[135 141 103 128 130] ==> 103

[[116 132 126 133]
 [124 112 140 112]
 [126 106 142 103]] ==> 126

[[106 129 106 132 131 131]
 [138 119 139 118 118 118]] ==> 106

[111 133 136 152 110] ==> 136

[[127 152 134 142 122 105 151]
 [119 148 136 136 118 106 145]
 [132 155 120 119 128 113 152]] ==> 134

[151 110 121 130] ==> 121

[[132 125 127 124 134 149]
 [119 129 134 131 130 121]
 [121 128 128 128 134 139]] ==> 127
---
[[158 126 122 138 121 131]
 [138 117 116 117 137 142]
 [121 122 143 147 121 130]] => 147

[[123 120 133 131]
 [ 99 113 118 134]] => 113

[121 113 101 156] => 113

[155 100 106 143 135 150] => 143

[[130 127 134 134]
 [125 125 136 156]] => 125

[154 124 153 110 109] => 153

[[117 120 139 142 116 119 122]
 [124 125 131 126 131 131 123]
 [155 152 103 107 142 132 146]] => 142

[[127 126 130 136 132 128]
 [132 139 123 100 114 136]] => 100
---
125  122  133  143  154  116
128  128  124  131  124  128
145  132  120  125  120  126
--> 125, 126

106  126  109  131 --> 106, 131

 99  129  137  145
126  121  130  122
--> 99, 122

125  124  123  127  128  131  130
133  155  149   98  107  144  135
123  123  131  130  126  119  129
--> 125, 129

148  145  142  114  104  135  130 --> 148, 130

138  101  121  148  118  131  128 --> 138, 128

109  140  107  142  136
128  128  128  127  128
--> 109, 128
---
150,148,114,115,138,134,141
140,142,105,108,138,134,139
146,144,116,113,139,131,147
-> 105

131,122,144,131,124
124,111,101,123,132
-> 144

134,156,120,117,121
118,116,114,117,128
-> 120

144,102,110,147,132,151
134,118,111,125,134,135
-> 110

135,115,115,132,129,134
145,117,120,139,139,142
141,108,107,145,129,145
-> 120

150,102,140,134
141,125,120,126
147,109,136,137
-> 120

113,146,147,124,124
131,122,121,130,127
106,154,146,114,126
-> 121

119,138,125,127,121
115,135,152,111,115
-> 125

140,130,107,145,129,124,125
121,150,146,124,121,121,135
128,119,139,125,121,129,103
-> 146
---
[[116, 117, 134, 123, 144, 117, 137], [113, 122, 129, 111, 137, 118, 124], [102, 121, 117, 123, 112, 146, 121]] | 118
[[123, 128, 152, 116], [141, 116, 112, 135]] | 112
[[134, 127, 129, 127, 135], [142, 151, 118, 128, 143]] | 128
[[136, 116, 114, 141], [102, 155, 149, 116]] | 149
[[143, 118, 110, 134, 127, 127, 120], [146, 115, 100, 140, 130, 121, 115]] | 121
[[138, 114, 115, 136, 140], [145, 101, 105, 143, 141]] | 143
[[121, 128, 140, 105, 132], [121, 128, 138, 105, 129]] | 105
[[124, 145, 139, 139, 136, 104, 112], [129, 115, 122, 123, 148, 131, 119]] | 131
[[102, 155, 135, 143, 102], [137, 118, 121, 108, 110], [127, 152, 128, 123, 134]] | 108
[[109, 137, 157, 104, 116], [110, 135, 157, 106, 115], [107, 150, 129, 116, 109]] | 106
---
Input: [[146, 140, 111, 102, 114, 108, 133], [154, 151, 124, 100, 122, 119, 144], [127, 133, 148, 137, 150, 151, 137]]
Output: 108
Input: [[130, 142, 133, 128, 140, 133], [151, 128, 115, 141, 158, 141], [109, 117, 133, 116, 136, 113]]
Output: 140
Input: [[121, 146, 113, 135], [130, 148, 111, 123], [146, 135, 119, 106]]
Output: 113
Input: [[121, 146, 146, 144, 124], [124, 123, 117, 102, 122], [106, 155, 154, 128, 106]]
Output: 144
Input: [[135, 110, 116, 135], [133, 114, 127, 143], [126, 146, 150, 138]]
Output: 116
Input: [[121, 147, 118, 118], [121, 153, 115, 101], [144, 130, 131, 113]]
Output: 118
Input: [[135, 126, 129, 145, 138, 144], [138, 112, 109, 123, 137, 124], [148, 110, 114, 137, 150, 137]]
Output: 138
Input: [[118, 146, 118, 135, 110, 142, 119], [135, 115, 106, 143, 129, 137, 127], [151, 139, 121, 117, 140, 134, 118]]
Output: 142
Input: [[137, 118, 110, 126], [120, 104, 105, 150], [145, 130, 157, 121]]
Output: 110
Input: [[129, 133, 117, 114, 126], [135, 126, 101, 132, 118], [118, 137, 114, 138, 129]]
Output: 114
---
[[105, 115, 138, 148, 104], [121, 147, 100, 107, 132]]: 105
[[123, 124, 118, 123, 127, 140], [135, 138, 149, 134, 139, 103], [157, 110, 118, 156, 130, 119]]: 135
[[138, 123, 131, 134], [123, 136, 105, 116]]: 138
[[119, 139, 137, 127], [149, 127, 125, 127]]: 119
[[128, 132, 146, 143], [143, 103, 130, 137], [126, 117, 138, 139]]: 143
[[157, 100, 106, 100, 157], [137, 119, 119, 120, 107], [105, 150, 156, 154, 156]]: 137
[[131, 147, 120, 136, 110], [140, 116, 110, 118, 119], [102, 134, 126, 137, 130]]: 140
[[134, 120, 121, 142, 100, 129, 133], [131, 125, 116, 121, 149, 142, 146], [133, 124, 121, 140, 99, 132, 133]]: 131
[[154, 127, 128, 137, 134, 149], [135, 128, 121, 152, 113, 122], [153, 129, 128, 142, 129, 145]]: 135
